Here is a tiny trained network, its code and every weight. The questions are about switching its units off for an input and a target symbol, where a switched-off unit gives its printed mean instead of its output.

import numpy as np


def w(rows, s, z=0):
    codes = np.array(rows[::2]) - 128.0
    scale = np.full(codes.shape[1], s)
    scale[-1] = z or s
    return codes * scale


def softmax(a):
    e = np.exp(a - a.max(-1, keepdims=True))
    return e / e.sum(-1, keepdims=True)


def log_softmax(a):
    a = a - a.max(-1, keepdims=True)
    return a - np.log(np.exp(a).sum(-1, keepdims=True))


def net(x, mask):
    ids = ['Γβεθπτω'.index(c) for c in x.split()]
    T = len(ids)
    res = E[ids] + P[:T]
    u = 0
    for l in range(3):
        r = res
        for j in range(2):
            rows = slice(3 * j, 3 * j + 3)
            q, k, v = (r @ M[l][rows].T for M in (Q, K, V))
            z = softmax(np.where(np.tri(T) > 0, q @ k.T / 3**0.5, -1e9)) @ v
            o = O[l][rows]
            res = res + np.where(mask[u + j], z, o[:, -1]) @ o[:, :-1]
        u += 2
    return log_softmax(res[-1] @ U[:, :-1].T + U[:, -1])


Q, K, V, O = {}, {}, {}, {}
E = w([
[82,79,139,79],'Γ',
[130,57,148,80],'β',
[61,227,142,248],'ε',
[141,57,192,142],'θ',
[158,125,85,172],'π',
[109,127,51,177],'τ',
[55,63,121,149],'ω',
],0.015)
P = w([
[150,120,51,145],'0',
[162,114,150,165],'1',
[59,130,143,43],'2',
[161,112,175,210],'3',
[55,134,129,40],'4',
[164,117,189,225],'5',
[47,141,99,59],'6',
[167,113,207,226],'7',
[30,146,78,73],'8',
[163,116,203,247],'9',
],0.013)
Q[0] = w([
[160,204,109,75],'0.h1',
[136,167,95,104],'0.h1',
[196,122,130,199],'0.h1',
[29,191,236,123],'0.h2',
[72,115,217,2],'0.h2',
[137,29,140,155],'0.h2',
],0.0091)
K[0] = w([
[132,7,118,143],'0.h1',
[191,119,130,90],'0.h1',
[105,164,216,140],'0.h1',
[117,180,232,117],'0.h2',
[162,83,197,85],'0.h2',
[233,123,80,146],'0.h2',
],0.011)
V[0] = w([
[45,164,94,209],'0.h1',
[147,177,101,159],'0.h1',
[98,195,179,190],'0.h1',
[97,63,79,142],'0.h2',
[165,255,86,165],'0.h2',
[123,159,141,86],'0.h2',
],0.0098)
O[0] = w([
[154,173,196,2,255],'0.h1',
[175,32,77,63,150],'0.h1',
[246,199,215,95,148],'0.h1',
[117,195,187,117,213],'0.h2',
[140,47,174,26,109],'0.h2',
[51,88,78,108,68],'0.h2',
],0.0073,0.0061)
Q[1] = w([
[134,2,190,233],'1.h1',
[236,41,149,159],'1.h1',
[81,95,134,178],'1.h1',
[114,163,56,87],'1.h2',
[138,99,103,186],'1.h2',
[123,109,168,126],'1.h2',
],0.0065)
K[1] = w([
[69,169,199,144],'1.h1',
[159,90,191,225],'1.h1',
[54,186,140,219],'1.h1',
[93,138,196,172],'1.h2',
[254,52,76,119],'1.h2',
[117,118,124,90],'1.h2',
],0.0061)
V[1] = w([
[100,180,36,60],'1.h1',
[43,129,109,134],'1.h1',
[2,225,100,80],'1.h1',
[63,38,9,58],'1.h2',
[23,161,131,96],'1.h2',
[228,224,113,130],'1.h2',
],0.007)
O[1] = w([
[254,85,73,126,41],'1.h1',
[122,71,125,88,29],'1.h1',
[206,176,160,54,69],'1.h1',
[158,53,132,128,175],'1.h2',
[147,123,81,56,251],'1.h2',
[143,142,201,122,62],'1.h2',
],0.0095,0.002)
Q[2] = w([
[187,163,80,95],'2.h1',
[10,129,76,53],'2.h1',
[27,174,77,87],'2.h1',
[169,148,162,111],'2.h2',
[152,158,109,119],'2.h2',
[160,85,167,228],'2.h2',
],0.011)
K[2] = w([
[193,112,128,156],'2.h1',
[144,2,64,146],'2.h1',
[127,16,20,172],'2.h1',
[80,120,95,104],'2.h2',
[159,131,80,126],'2.h2',
[3,166,158,132],'2.h2',
],0.014)
V[2] = w([
[124,56,91,43],'2.h1',
[221,80,134,245],'2.h1',
[62,132,62,218],'2.h1',
[161,105,69,162],'2.h2',
[55,65,55,84],'2.h2',
[75,188,71,138],'2.h2',
],0.011)
O[2] = w([
[25,91,136,146,159],'2.h1',
[219,5,52,122,255],'2.h1',
[187,69,215,120,13],'2.h1',
[132,120,112,105,180],'2.h2',
[33,123,128,76,233],'2.h2',
[191,111,233,66,35],'2.h2',
],0.011,0.0037)
U = w([
[99,104,162,96,91],'Γ',
[53,145,40,239,60],'β',
[136,220,103,54,186],'ε',
[161,170,203,216,204],'θ',
[253,144,83,126,82],'π',
[183,131,28,135,184],'τ',
[9,133,156,168,2],'ω',
],0.0064,0.0067)

Each question gives the input, a string of symbols that net reads in full, and the target symbol t.
The units are the heads (3 rows each of Q, K, V and O). Each row of codes is followed by its name. A weight is (code - 128) times the scale printed after its matrix; where a second scale follows, it is the last column's (O and U).
mask holds one flag per head, layer by layer. A switched-off head (its flag False) gives its mean, the last column of its rows in O, instead of its output. The means were averaged over made-up inputs and are rounded, as every weight is.
A unit's drop is (log p(t) with every unit on - log p(t) with that unit switched off) / (log p(t) with every unit on - log p(t) with every unit switched off).
The circuit of an input: a set's keep is (log p(t) with only the set's units on - log p(t) with every unit switched off) / (log p(t) with every unit on - log p(t) with every unit switched off). Starting from all 6 units, units are removed one at a time, each time the one whose removal leaves the highest keep (on an exact tie, the one counted first), for as long as the keep stays at least 0.8.
units of the circuit, in order: the units of the circuit, biggest drop first
most important unit: the unit with the biggest drop
which heads matter: for each layer, one digit per head in row order, 1 if its drop is at least 0.15 and else 0, layers parted by /
input Γ Γ Γ ω Γ π, target π: which heads matter	11 / 01 / 10
input Γ π τ β β ε Γ π Γ, target ω: most important unit	1.h1
input π θ π, target τ: which heads matter	10 / 11 / 10
input θ ε π Γ τ β, target ε: which heads matter	10 / 00 / 10
input τ ω ε τ π π π π, target ε: which heads matter	11 / 01 / 10
input β π τ τ β ω τ π, target π: units of the circuit, in order	[2.h1; 0.h1]
input β π τ, target Γ: units of the circuit, in order	[0.h1; 2.h1; 1.h1; 2.h2]
input β β θ θ ω π θ Γ π, target Γ: units of the circuit, in order	[0.h1; 1.h1; 2.h1; 2.h2]
input β π ε, target Γ: which heads matter	11 / 10 / 10
input β ω ω π τ, target Γ: which heads matter	10 / 11 / 11
input ε π ω Γ θ τ β β ε ε, target ε: units of the circuit, in order	[2.h1; 0.h1]
input Γ Γ θ Γ ω π π Γ τ, target ω: units of the circuit, in order	[2.h1; 0.h1; 1.h1; 2.h2]
input Γ β ε π ε β π π, target ε: units of the circuit, in order	[0.h1; 2.h1]
input Γ τ τ τ τ, target ω: units of the circuit, in order	[2.h1; 1.h2]
input β θ θ β Γ τ θ, target Γ: which heads matter	11 / 11 / 11
input τ ω θ τ ω π τ β Γ, target β: units of the circuit, in order	[0.h2; 2.h2]
input Γ τ θ π π ε ω ω θ, target ω: most important unit	1.h1
input ε π β π ω Γ π Γ, target ε: which heads matter	10 / 01 / 10
input π τ τ ε ω, target τ: units of the circuit, in order	[1.h2; 1.h1; 2.h1; 0.h1]
input τ ω Γ ω ε θ Γ ε, target ε: which heads matter	10 / 01 / 10
input Γ ε ε θ π, target ω: units of the circuit, in order	[0.h1; 2.h1; 1.h2]
input θ Γ θ τ π π θ, target π: units of the circuit, in order	[2.h1; 0.h1; 0.h2]
input θ τ θ π π τ ω ω, target θ: most important unit	0.h2
input π ω π π ε, target τ: units of the circuit, in order	[1.h2; 2.h1; 1.h1; 0.h1]
